Here is a tiny trained network, its code and every weight. The questions are about switching its units off for an input and a target symbol, where a switched-off unit gives its printed mean instead of its output.

import numpy as np


def w(rows, s, z=0):
    codes = np.array(rows[::2]) - 128.0
    scale = np.full(codes.shape[1], s)
    scale[-1] = z or s
    return codes * scale


def f(y):
    return y / 2 * (1 + np.tanh(0.7978845608 * (y + 0.044715 * y**3)))


def softmax(a):
    e = np.exp(a - a.max(-1, keepdims=True))
    return e / e.sum(-1, keepdims=True)


def log_softmax(a):
    a = a - a.max(-1, keepdims=True)
    return a - np.log(np.exp(a).sum(-1, keepdims=True))


def net(x, mask):
    ids = ['ΓΔΞΠΣαβεζθλφψ'.index(c) for c in x.split()]
    T = len(ids)
    res = E[ids] + P[:T]
    u = 0
    for l in range(2):
        r = res
        for j in range(2):
            rows = slice(3 * j, 3 * j + 3)
            q, k, v = (r @ M[l][rows].T for M in (Q, K, V))
            z = softmax(np.where(np.tri(T) > 0, q @ k.T / 3**0.5, -1e9)) @ v
            o = O[l][rows]
            res = res + np.where(mask[u + j], z, o[:, -1]) @ o[:, :-1]
        u += 2
        y = f(res @ A[l][:, :-1].T + A[l][:, -1])
        res = res + np.where(mask[u : u + 12], y, B[l][:, -1]) @ B[l][:, :-1]
        u += 12
    return log_softmax(res[-1] @ U[:, :-1].T + U[:, -1])


Q, K, V, O, A, B = {}, {}, {}, {}, {}, {}
E = w([
[152,73,108,73,74,158],'Γ',
[140,63,119,131,66,151],'Δ',
[85,122,161,21,84,147],'Ξ',
[76,98,185,93,92,138],'Π',
[143,25,151,140,116,150],'Σ',
[89,66,188,159,117,121],'α',
[137,79,131,2,124,138],'β',
[125,63,150,89,136,121],'ε',
[95,128,123,188,90,103],'ζ',
[79,174,111,136,64,105],'θ',
[98,141,120,118,127,91],'λ',
[136,76,118,217,172,75],'φ',
[156,150,56,100,94,110],'ψ',
],0.0062)
P = w([
[253,175,222,136,99,98],'0',
[147,144,152,134,132,208],'1',
[240,146,201,137,60,107],'2',
[109,132,125,130,133,182],'3',
[197,125,175,134,45,80],'4',
[79,117,105,128,131,157],'5',
[166,107,154,131,39,59],'6',
[51,104,88,126,127,139],'7',
[133,99,138,120,38,39],'8',
[32,87,73,125,122,124],'9',
[113,81,121,114,44,23],'10',
[27,76,71,120,108,115],'11',
],0.0049)
Q[0] = w([
[73,194,151,168,168,143],'0.h0',
[127,107,171,78,130,231],'0.h0',
[180,184,85,114,119,82],'0.h0',
[142,96,131,143,32,209],'0.h1',
[66,74,86,148,60,6],'0.h1',
[83,19,148,80,43,115],'0.h1',
],0.012)
K[0] = w([
[161,166,168,169,64,160],'0.h0',
[204,170,131,101,187,106],'0.h0',
[80,90,25,148,114,94],'0.h0',
[90,72,199,97,144,49],'0.h1',
[7,24,40,96,108,165],'0.h1',
[38,58,137,158,56,103],'0.h1',
],0.014)
V[0] = w([
[61,123,100,122,143,142],'0.h0',
[195,157,197,137,79,111],'0.h0',
[77,111,99,130,148,137],'0.h0',
[194,254,131,176,189,198],'0.h1',
[47,44,133,100,82,120],'0.h1',
[129,149,55,139,159,203],'0.h1',
],0.0084)
O[0] = w([
[130,150,107,129,165,83,68],'0.h0',
[83,85,142,130,46,179,223],'0.h0',
[143,152,119,134,172,89,76],'0.h0',
[144,160,152,152,163,255,2],'0.h1',
[88,130,113,117,139,17,205],'0.h1',
[142,190,112,141,224,125,52],'0.h1',
],0.0059,0.0029)
A[0] = w([
[49,162,102,148,181,198,128],'0.n0',
[219,94,213,92,49,17,118],'0.n1',
[34,148,160,170,81,141,162],'0.n2',
[209,159,150,189,52,96,139],'0.n3',
[105,244,135,110,59,110,91],'0.n4',
[51,84,2,152,127,191,242],'0.n5',
[129,162,78,56,58,157,186],'0.n6',
[118,119,214,101,149,124,86],'0.n7',
[97,160,70,106,138,99,192],'0.n8',
[41,35,157,43,136,187,188],'0.n9',
[97,24,107,184,109,174,124],'0.n10',
[138,146,51,124,194,161,5],'0.n11',
],0.0077,0.0021)
B[0] = w([
[44,174,95,124,165,96,109],'0.n0',
[227,125,177,109,104,29,255],'0.n1',
[60,165,182,147,101,119,165],'0.n2',
[173,120,208,131,100,131,157],'0.n3',
[172,212,164,171,117,181,131],'0.n4',
[88,84,40,158,74,84,172],'0.n5',
[163,148,102,100,40,159,175],'0.n6',
[132,135,133,86,210,138,126],'0.n7',
[86,167,88,145,97,112,149],'0.n8',
[51,52,108,62,97,126,212],'0.n9',
[108,77,143,170,118,140,170],'0.n10',
[186,159,152,125,245,104,101],'0.n11',
],0.012,0.0056)
Q[1] = w([
[183,166,177,96,162,64],'1.h0',
[114,42,104,134,1,79],'1.h0',
[151,217,78,206,177,173],'1.h0',
[63,54,128,131,61,99],'1.h1',
[97,71,101,138,184,192],'1.h1',
[61,140,120,118,108,153],'1.h1',
],0.016)
K[1] = w([
[36,52,122,106,78,105],'1.h0',
[112,165,32,117,167,53],'1.h0',
[177,109,132,91,163,248],'1.h0',
[85,159,111,81,231,56],'1.h1',
[160,142,212,95,173,201],'1.h1',
[171,117,135,140,191,140],'1.h1',
],0.014)
V[1] = w([
[139,6,155,98,198,122],'1.h0',
[202,120,51,88,156,153],'1.h0',
[123,143,107,15,82,132],'1.h0',
[85,112,193,196,196,97],'1.h1',
[186,58,57,186,113,121],'1.h1',
[143,122,141,153,122,109],'1.h1',
],0.018)
O[1] = w([
[152,99,41,218,32,55,118],'1.h0',
[72,148,101,210,215,94,53],'1.h0',
[10,166,120,105,154,83,253],'1.h0',
[201,122,43,101,124,172,31],'1.h1',
[151,29,162,222,145,232,197],'1.h1',
[153,124,125,124,153,162,128],'1.h1',
],0.012,0.017)
A[1] = w([
[115,112,70,123,82,104,94],'1.n0',
[86,128,156,108,118,102,185],'1.n1',
[253,149,204,103,147,105,125],'1.n2',
[68,136,90,146,172,173,66],'1.n3',
[185,91,114,180,123,159,148],'1.n4',
[193,133,216,110,114,131,134],'1.n5',
[102,128,141,101,191,164,153],'1.n6',
[109,131,147,92,131,206,221],'1.n7',
[87,155,125,135,178,72,106],'1.n8',
[141,80,168,145,137,84,255],'1.n9',
[158,139,134,148,137,130,102],'1.n10',
[169,162,164,91,115,30,86],'1.n11',
],0.012,0.0031)
B[1] = w([
[156,82,210,107,183,68,198],'1.n0',
[98,161,102,107,116,213,253],'1.n1',
[12,193,111,112,106,8,154],'1.n2',
[187,112,80,47,67,86,164],'1.n3',
[125,109,28,123,204,154,146],'1.n4',
[142,26,183,73,133,192,188],'1.n5',
[148,167,166,150,206,62,204],'1.n6',
[137,135,85,240,122,114,212],'1.n7',
[160,43,92,136,187,98,177],'1.n8',
[132,184,99,176,67,137,211],'1.n9',
[107,104,129,100,119,137,126],'1.n10',
[211,197,97,103,165,132,186],'1.n11',
],0.016,0.029)
U = w([
[223,118,162,58,142,176,109],'Γ',
[70,185,195,82,163,74,8],'Δ',
[12,214,47,215,48,169,122],'Ξ',
[170,58,127,129,18,222,146],'Π',
[177,101,237,180,197,170,161],'Σ',
[8,54,180,157,52,18,123],'α',
[102,135,98,61,74,163,252],'β',
[86,56,69,77,130,111,129],'ε',
[209,215,185,219,44,48,118],'ζ',
[155,157,54,79,143,164,117],'θ',
[251,27,82,166,125,138,92],'λ',
[193,39,192,44,168,65,71],'φ',
[80,167,25,214,199,12,160],'ψ',
],0.003,0.004)

Each question gives the input, a string of symbols that net reads in full, and the target symbol t.
The units are the heads (3 rows each of Q, K, V and O) and the neurons (one row each of A and B). Each row of codes is followed by its name. A weight is (code - 128) times the scale printed after its matrix; where a second scale follows, it is the last column's (O, A, B and U).
mask holds one flag per unit, layer by layer, with each layer's heads first. A switched-off unit (its flag False) gives its mean, the last column of its rows in O or B, instead of its output. The means were averaged over made-up inputs and are rounded, as every weight is.
A unit's drop is (log p(t) with every unit on - log p(t) with that unit switched off) / (log p(t) with every unit on - log p(t) with every unit switched off).
top k neurons: the k neurons with the biggest drops, biggest first
k most important neurons of layer l: the k neurons of layer l with the biggest drops, biggest first
which heads matter: for each layer, one digit per head in row order, 1 if its drop is at least 0.15 and else 0, layers parted by /
input φ ε Π ε, target α: top 2 neurons	(1.n0; 1.n11)
input ζ ε θ ε ε ψ ψ α β ε β, target ζ: top neuron	(0.n5)
input Σ ε ε ε Δ ε ε ζ Ξ, target α: 4 most important neurons of layer 1	(1.n2; 1.n5; 1.n1; 1.n7)
input λ Π ψ ψ ψ β ψ, target ψ: top 3 neurons	(1.n8; 0.n9; 1.n5)
input ε λ Γ θ β, target Δ: which heads matter	00 / 11
input ε β β Δ ε ε ψ ε ε Γ, target α: which heads matter	01 / 10
input λ Γ ε ψ α ψ ε ε, target ψ: top 4 neurons	(0.n5; 1.n6; 1.n5; 0.n9)
input ε ε θ Γ ε ε α, target ζ: which heads matter	00 / 10
input θ ψ ζ φ, target ψ: top 2 neurons	(0.n1; 1.n5)
input ζ ψ ψ ε ψ θ Δ Ξ, target Σ: 4 most important neurons of layer 1	(1.n6; 1.n5; 1.n9; 1.n7)
input φ ε Σ ε ε ψ β ψ λ Γ ε, target Ξ: top 2 neurons	(0.n5; 1.n9)
input ψ θ ε ζ ε Ξ, target Π: which heads matter	00 / 10
input β ε ζ β θ θ β Σ α, target λ: which heads matter	01 / 11
input ψ ε Δ, target ζ: 2 most important neurons of layer 0	(0.n9; 0.n1)
input ε ε ε ε β Ξ ε, target θ: which heads matter	00 / 11
input φ ε α, target ζ: top 2 neurons	(0.n5; 0.n9)
input ε ψ Γ ψ Δ ε α ζ ψ α, target ψ: which heads matter	10 / 10
input θ ε ε Π Σ ψ ε ε ε, target ζ: top neuron	(0.n1)
input θ ψ ψ ε θ, target ζ: top 2 neurons	(0.n9; 1.n5)
input θ ψ Δ ε ε Σ λ ε β ψ Δ ψ, target ψ: most important neuron of layer 0	(0.n8)
input Σ β Σ θ ε ψ ε φ ζ β ε, target ψ: which heads matter	01 / 10
input θ θ θ, target Δ: which heads matter	00 / 11
input ε ε β Π ε ψ Δ φ ψ ε ε, target ζ: which heads matter	01 / 10
input ε ε ε α, target α: top 4 neurons	(0.n1; 1.n0; 1.n11; 0.n9)
input ζ ε ε ε ε ψ ε α λ ε, target Ξ: top 2 neurons	(0.n1; 1.n0)
